Here is a tiny trained network, its code and every weight. The questions are about switching its units off for an input and a class, where a switched-off unit gives its printed mean instead of its output.

import numpy as np


def w(rows, s, z=0):
    codes = np.array(rows[::2]) - 128.0
    scale = np.full(codes.shape[1], s)
    scale[-1] = z or s
    return codes * scale


def f(y):
    return y / 2 * (1 + np.tanh(0.7978845608 * (y + 0.044715 * y**3)))


def log_softmax(a):
    a = a - a.max(-1, keepdims=True)
    return a - np.log(np.exp(a).sum(-1, keepdims=True))


def net(x, mask):
    res = np.array(x, float).reshape(1, 2) / 4 @ E
    y = f(res @ A[0][:, :-1].T + A[0][:, -1])
    res = res + np.where(mask, y, B[0][:, -1]) @ B[0][:, :-1]
    return log_softmax(res[-1] @ U[:, :-1].T + U[:, -1])


A, B = {}, {}
E = w([
[29,149,180,34,160,93,238,246,161,84,134],'x0',
[174,10,86,151,146,179,107,125,57,71,183],'x1',
],0.011)
A[0] = w([
[157,169,153,150,127,100,91,53,193,196,88,186],'N1',
[59,179,179,76,136,89,206,154,183,197,68,101],'N2',
[144,163,217,92,141,55,134,141,218,176,112,107],'N3',
[162,54,81,184,100,143,18,40,117,92,171,202],'N4',
[131,74,136,74,150,184,168,120,54,56,173,240],'N5',
[71,125,169,12,188,73,186,215,124,47,137,253],'N6',
[122,199,141,173,108,53,134,116,151,179,89,216],'N7',
[224,124,73,151,181,169,88,111,122,169,140,200],'N8',
[176,74,83,169,107,176,39,102,2,89,167,182],'N9',
[52,92,171,105,164,145,180,188,90,48,214,224],'N10',
[171,168,85,198,72,127,86,65,117,204,69,245],'N11',
[119,213,150,71,118,52,104,120,224,169,47,210],'N12',
],0.0091,0.0037)
B[0] = w([
[19,82,194,115,67,37,83,156,81,151,178,189],'N1',
[132,198,37,25,83,192,202,70,174,201,40,197],'N2',
[68,165,90,160,83,107,153,105,153,196,75,175],'N3',
[157,94,84,203,182,226,128,205,50,67,203,252],'N4',
[208,115,127,213,173,41,133,252,74,83,207,192],'N5',
[236,217,174,91,186,116,140,82,154,26,43,233],'N6',
[44,49,202,102,54,118,81,69,184,188,123,178],'N7',
[156,37,113,198,129,176,100,223,86,135,182,206],'N8',
[101,64,62,204,221,198,167,255,23,77,193,247],'N9',
[212,194,151,40,162,58,107,115,94,44,145,205],'N10',
[131,56,135,226,120,143,10,204,101,121,189,231],'N11',
[78,111,183,89,60,159,81,102,153,216,66,201],'N12',
],0.0074,0.021)
U = w([
[131,85,205,189,91,150,45,129,110,148,186,90],'0',
[152,62,22,214,211,238,129,172,45,78,185,150],'1',
[123,224,113,65,100,242,242,78,202,187,2,1],'2',
[14,124,170,80,81,44,103,81,162,219,88,149],'3',
[222,166,205,60,183,40,179,107,117,31,126,211],'4',
],0.0068,0.0027)

Each question gives the input, the list of numbers given to net, and the class t.
The units are the neurons (one row each of A and B). Each row of codes is followed by its name. A weight is (code - 128) times the scale printed after its matrix; where a second scale follows, it is the last column's (A, B and U).
mask holds one flag per neuron, in row order. A switched-off neuron (its flag False) gives its mean, the last column of its row in B, instead of its output. The means were averaged over made-up inputs and are rounded, as every weight is.
A unit's drop is (log p(t) with every unit on - log p(t) with that unit switched off) / (log p(t) with every unit on - log p(t) with every unit switched off).
The circuit of an input: a set's keep is (log p(t) with only the set's units on - log p(t) with every unit switched off) / (log p(t) with every unit on - log p(t) with every unit switched off). Starting from all 12 units, units are removed one at a time, each time the one whose removal leaves the highest keep (on an exact tie, the one counted first), for as long as the keep stays at least 0.8.
circuit, biggest first: the units of the circuit, biggest drop first
k most important neurons: the k neurons with the biggest drops, biggest first
drop of u: that unit's drop, to one decimal
input [1,2], class 4: circuit, biggest first	[N4 N9]
input [7,-2], class 2: circuit, biggest first	[N2]
input [-6,-4], class 0: circuit, biggest first	[N1 N7]
input [-5,-3], class 0: circuit, biggest first	[N1 N9]
input [-2,-2], class 0: 2 most important neurons	[N9 N2]
input [-6,-7], class 0: 2 most important neurons	[N11 N2]
input [-1,-2], class 3: 2 most important neurons	[N4 N9]
input [-8,-5], class 0: 2 most important neurons	[N1 N7]
input [5,-6], class 2: drop of N4	0.0
input [-6,-8], class 3: drop of N9	0.1
input [-8,-8], class 0: drop of N11	0.1
